Here is a tiny trained network, its code and every weight. The questions are about switching its units off for an input and a class, where a switched-off unit gives its printed mean instead of its output.

import numpy as np


def w(rows, s, z=0):
    codes = np.array(rows[::2]) - 128.0
    scale = np.full(codes.shape[1], s)
    scale[-1] = z or s
    return codes * scale


def f(y):
    return np.maximum(y, 0)


def log_softmax(a):
    a = a - a.max(-1, keepdims=True)
    return a - np.log(np.exp(a).sum(-1, keepdims=True))


def net(x, mask):
    res = np.array(x, float).reshape(1, 8) / 4 @ E
    y = f(res @ A[0][:, :-1].T + A[0][:, -1])
    res = res + np.where(mask, y, B[0][:, -1]) @ B[0][:, :-1]
    return log_softmax(res[-1] @ U[:, :-1].T + U[:, -1])


A, B = {}, {}
E = w([
[128,130,128,128,131],'x0',
[130,125,125,126,133],'x1',
[2,206,85,135,115],'x2',
[23,17,160,135,186],'x3',
[141,144,93,248,181],'x4',
[133,122,118,126,128],'x5',
[126,136,136,126,137],'x6',
[127,126,128,130,124],'x7',
],0.0084)
A[0] = w([
[97,92,130,110,149,83],'neuron 0',
[120,109,131,9,85,4],'neuron 1',
[160,173,120,119,90,58],'neuron 2',
[215,56,202,117,84,185],'neuron 3',
[148,132,64,97,139,212],'neuron 4',
[130,120,86,199,160,51],'neuron 5',
[174,171,65,129,79,58],'neuron 6',
[97,75,128,138,124,51],'neuron 7',
[71,170,106,140,127,65],'neuron 8',
[144,127,104,217,115,68],'neuron 9',
[147,133,110,246,183,63],'neuron 10',
[63,157,59,82,90,83],'neuron 11',
[101,86,104,121,166,48],'neuron 12',
],0.013,0.014)
B[0] = w([
[135,113,200,142,135,148],'neuron 0',
[187,166,149,12,99,155],'neuron 1',
[173,14,226,151,166,147],'neuron 2',
[96,148,65,149,173,251],'neuron 3',
[59,150,153,173,97,216],'neuron 4',
[177,139,156,69,92,144],'neuron 5',
[164,60,193,169,146,159],'neuron 6',
[196,77,204,145,185,138],'neuron 7',
[216,70,96,119,221,148],'neuron 8',
[158,138,117,46,119,146],'neuron 9',
[138,171,135,50,79,169],'neuron 10',
[159,118,59,147,209,169],'neuron 11',
[147,66,192,143,183,138],'neuron 12',
],0.011,0.013)
U = w([
[179,141,134,2,109,76],'0',
[177,82,226,159,159,40],'1',
[108,145,111,131,122,192],'2',
[172,126,33,127,182,4],'3',
[103,137,125,127,110,196],'4',
[103,142,130,127,104,186],'5',
[103,135,124,134,104,176],'6',
[112,125,109,127,92,169],'7',
],0.015,0.014)

Each question gives the input, the list of numbers given to net, and the class t.
The units are the neurons (one row each of A and B). Each row of codes is followed by its name. A weight is (code - 128) times the scale printed after its matrix; where a second scale follows, it is the last column's (A, B and U).
mask holds one flag per neuron, in row order. A switched-off neuron (its flag False) gives its mean, the last column of its row in B, instead of its output. The means were averaged over made-up inputs and are rounded, as every weight is.
A unit's drop is (log p(t) with every unit on - log p(t) with that unit switched off) / (log p(t) with every unit on - log p(t) with every unit switched off).
The circuit of an input: a set's keep is (log p(t) with only the set's units on - log p(t) with every unit switched off) / (log p(t) with every unit on - log p(t) with every unit switched off). Starting from the 12 units with the biggest drops (on a tie, the unit counted first), units are removed one at a time, each time the one whose removal leaves the highest keep (on an exact tie, the one counted first), for as long as the keep stays at least 0.8.
circuit, biggest first: the units of the circuit, biggest drop first
k most important neurons: the k neurons with the biggest drops, biggest first
drop when u is switched off: that unit's drop, to one decimal
input [4,-3,1,-8,-7,7,-2,7], class 1: circuit, biggest first : (neuron 2; neuron 6)
input [0,-4,7,-6,-3,-7,1,-6], class 3: 2 most important neurons : (neuron 11; neuron 8)
input [-8,-1,-8,6,-2,6,4,-6], class 3: 2 most important neurons : (neuron 3; neuron 4)
input [-7,7,-7,-6,0,-5,6,-1], class 2: 3 most important neurons : (neuron 3; neuron 11; neuron 4)
input [-3,0,6,3,-8,6,4,-4], class 0: circuit, biggest first : (neuron 1)
input [0,-2,3,7,4,-4,5,1], class 1: circuit, biggest first : (neuron 3; neuron 12)
input [-8,-1,2,0,8,0,-1,-2], class 0: circuit, biggest first : (neuron 10; neuron 9)
input [-3,-2,-6,3,6,-8,-7,-3], class 5: 2 most important neurons : (neuron 11; neuron 10)
input [4,2,-3,-2,6,-4,1,-5], class 0: 2 most important neurons : (neuron 10; neuron 9)
input [5,1,6,3,1,5,-2,3], class 3: circuit, biggest first : (neuron 8; neuron 11)
input [7,-8,-7,0,1,7,2,-4], class 2: 2 most important neurons : (neuron 11; neuron 8)
input [0,-8,-5,-8,1,5,4,5], class 1: 2 most important neurons : (neuron 6; neuron 2)
input [-3,4,8,0,7,1,3,0], class 3: 3 most important neurons : (neuron 8; neuron 11; neuron 1)
input [4,6,1,8,-5,5,0,4], class 1: circuit, biggest first : (neuron 7; neuron 0)
input [4,0,-8,1,3,5,-7,3], class 3: circuit, biggest first : (neuron 3)
input [8,-7,6,-8,-6,8,-1,8], class 1: 2 most important neurons : (neuron 2; neuron 6)
input [4,-3,5,3,-7,6,3,3], class 0: 2 most important neurons : (neuron 1; neuron 3)
input [-4,5,-6,5,5,4,3,0], class 3: 2 most important neurons : (neuron 3; neuron 4)
input [5,-1,-8,1,-3,-6,-7,2], class 3: drop when neuron 3 is switched off : 0.9
input [8,6,-4,-8,2,-2,2,-6], class 1: circuit, biggest first : (neuron 6)
input [0,0,-4,0,8,1,-8,-1], class 0: drop when neuron 10 is switched off : 0.3
input [0,4,-1,-7,4,-2,0,-3], class 1: drop when neuron 3 is switched off : 0.1
input [-4,-7,6,0,7,4,-5,5], class 0: drop when neuron 5 is switched off : 0.2
